vibub_nomod: [-0.26 -0.93 -0.07  0.72  0.42 -0.09 -0.79  0.73  0.85 -0.91  0.05 -0.48
 -0.81 -1.48 -0.16  0.00  0.07 -0.03]
dorur_kavu: [ 0.13  0.36 -1.68 -0.55  0.09 -0.04  0.64 -0.17 -0.06 -1.04  1.45 -0.72
  0.93  0.23 -0.31  0.40  0.82  0.95]
salis_zikub: [ 2.54 -0.75 -2.09 -1.70 -0.17 -0.77  0.97  1.44 -2.90  2.43  1.62 -1.01
 -0.36  1.63  1.19 -2.41 -1.41 -2.64]
zev_futol: [-1.76  1.12 -1.57  1.17 -1.12 -1.27  0.06 -0.18  0.49 -0.34  2.27  2.03
  1.04  0.11  0.40  1.25 -0.42 -0.57]
ges_neluz: [-2.60 -0.54  2.11 -0.09  1.23 -0.66  0.17  0.29 -1.01  0.71 -0.49  1.69
  0.38 -0.81 -2.12 -1.74  0.28  0.69]
vibub_nomod: [ 0.04  1.16  0.26 -0.47 -0.18  0.04 -0.15 -0.13  0.28 -0.05  0.31  0.15
  0.15  1.02  0.27 -0.51 -0.08 -0.47]
ges_neluz: [-4.28  0.00  2.58 -0.29  2.01 -0.52  0.00  0.85 -1.80  0.15 -0.50  1.49
 -0.50 -1.90 -1.84 -1.67  0.35  0.46]
gamum_doka: [-2.53  0.63  3.51 -1.31  0.44 -0.91  0.59  0.53  0.14 -0.15  0.45 -0.20
  2.32 -0.94 -0.58  0.38 -0.49  0.57]
[ 1.82  1.68 -1.03 -0.67 -0.73 -1.05 -0.58  2.27  1.02  0.56 -0.69 -0.60
  0.63  0.20 -0.11 -0.95 -0.93  0.25] | salis_zikub
dorur_kavu: [-1.32  2.35 -2.13 -1.08 -1.44  1.31  1.51  0.18 -0.83 -4.40  3.58 -0.53
  2.10  0.08  0.08  0.39  1.33  1.99]
[ 1.65  0.17 -0.75  0.43 -1.56  0.41 -0.19 -1.21  0.56 -0.54  1.31 -0.48
 -0.28  0.27  1.01  0.60  0.12  0.22] | ges_neluz
[-1.59  0.29 -1.62  0.26  0.74 -0.91 -1.81 -1.05  0.55 -1.36  3.00  1.75
  0.55  1.12 -0.83  1.35 -1.70  0.95] | zev_futol
[ 0.01 -0.18 -0.57 -0.44 -0.42  0.52  0.22  0.03 -0.73 -0.98  0.79  0.00
  1.06  0.24 -1.20 -0.14 -0.01  0.35] | dorur_kavu
[ 0.45  2.22  0.94 -0.99 -0.14 -1.04  0.10 -1.14 -0.25  0.58 -0.29  1.22
  1.58  2.01  1.00 -0.58 -0.71  1.35] | vibub_nomod
[ 1.50 -0.74  0.64  3.62 -2.18  0.99 -0.93 -0.02  1.33 -1.26 -0.04 -1.82
  0.65 -2.12  0.12  1.98  2.27  0.02] | gamum_doka
[ 1.20 -1.61  2.88  0.11  1.48 -1.06 -0.48 -0.16  0.31  4.15 -4.16  0.75
 -1.87 -0.22 -1.18 -0.53 -1.06 -1.41] | dorur_kavu
[ 3.31  0.42 -4.24  0.31 -3.04  0.42 -0.53  1.51  1.54  1.45 -0.81  0.77
  0.97 -2.40 -1.45 -1.63  0.20  0.81] | gamum_doka
salis_zikub: [-2.60 -0.51  1.69  0.07  1.40  2.12 -0.96 -0.92 -0.19  0.23  0.63  0.13
  1.65 -1.55 -2.50  0.59 -2.92  1.85]
gamum_doka: [-1.56 -1.59 -0.36  1.86  1.17 -0.36 -0.82 -1.28 -2.05 -1.51  0.93 -0.45
 -1.66  0.71 -0.27  1.46  0.88  0.86]
[-0.81  1.08  0.26  0.23  0.55 -0.87 -0.74  0.73  0.57  0.02 -1.92 -0.54
  2.25 -2.10 -0.77  0.94  0.02  1.65] | salis_zikub
zev_futol: [ 0.36 -1.19 -0.86  1.07 -0.39 -1.56 -3.30 -0.52  1.56 -1.03  2.34 -1.40
  1.13  0.35  0.23  1.43 -1.33  1.33]
befe_tunan: [ 0.95  2.87  3.26 -5.54 -3.10  2.01  0.15  1.73  0.84 -1.22 -2.88  0.00
  0.69  1.63  6.31  2.86 -3.62  0.22]
[ 1.26  0.25  1.77 -1.95 -0.26  0.22  0.87  0.79  0.51  0.51 -0.81  1.90
  0.26 -1.09 -0.50  1.64  0.30  0.58] | befe_tunan
[-3.72  1.31  0.71 -3.09  1.76 -3.02  1.43  0.88 -1.91  0.98  0.02  1.59
  1.60  1.00 -0.31 -0.92 -1.34  2.48] | gamum_doka
[ 4.22 -0.09 -1.10  0.03 -2.18 -0.56  0.33  0.60  1.02 -0.06  2.70  1.31
 -2.43  3.86  2.21 -1.45  0.22 -2.47] | salis_zikub
[ 1.02  3.31  1.29 -2.34 -1.24 -1.95  1.42 -1.40 -1.33  1.06 -0.44  2.84
  1.99  2.97  1.49 -0.40  0.19  0.91] | vibub_nomod
[ 2.81  0.91  3.75 -3.40  0.41  1.57 -0.09  1.45  0.71 -0.88 -0.90 -1.72
  0.14  0.16 -0.20  2.56 -4.47  2.07] | befe_tunan
[ 0.84 -1.18 -2.61  2.58 -1.70  0.46 -1.20  0.01  0.58  0.11 -0.55 -0.63
  0.39 -0.36 -0.29  0.36  0.50 -0.34] | gamum_doka
[ 0.23 -1.57  1.07 -0.07  1.39 -0.52 -0.78  0.93  0.76  2.89 -1.71  1.18
 -1.00 -0.27  0.32  0.52 -0.82 -1.17] | dorur_kavu
[ 1.43 -1.56 -0.04  2.04  1.27 -1.08  1.63 -1.23 -0.40  0.65  1.19  1.57
 -0.77 -1.52 -3.29  0.39  0.81  1.20] | befe_tunan
[ 0.07 -0.12 -0.30 -0.41 -0.35  0.18  0.36 -0.26 -0.06 -0.30  0.85 -0.34
  0.39  0.30 -0.17 -0.22  0.20  0.28] | dorur_kavu
[-1.04  1.56 -2.39 -0.62 -1.39  0.83  1.39 -0.51 -0.90 -4.80  3.83 -1.33
  1.83  0.60  0.83 -0.47  2.05  1.92] | dorur_kavu
[ 1.02  1.81  1.38  0.39 -1.80  1.15  1.69  1.93  3.79  0.27 -0.06 -1.64
  4.53 -3.64  0.26  0.98  0.37 -0.64] | gamum_doka
[-1.17  1.20  0.50 -2.95 -0.09 -2.10  1.09  1.99 -0.48  0.79 -1.81  0.71
  2.43 -0.81 -1.18 -2.01 -0.66  2.73] | gamum_doka
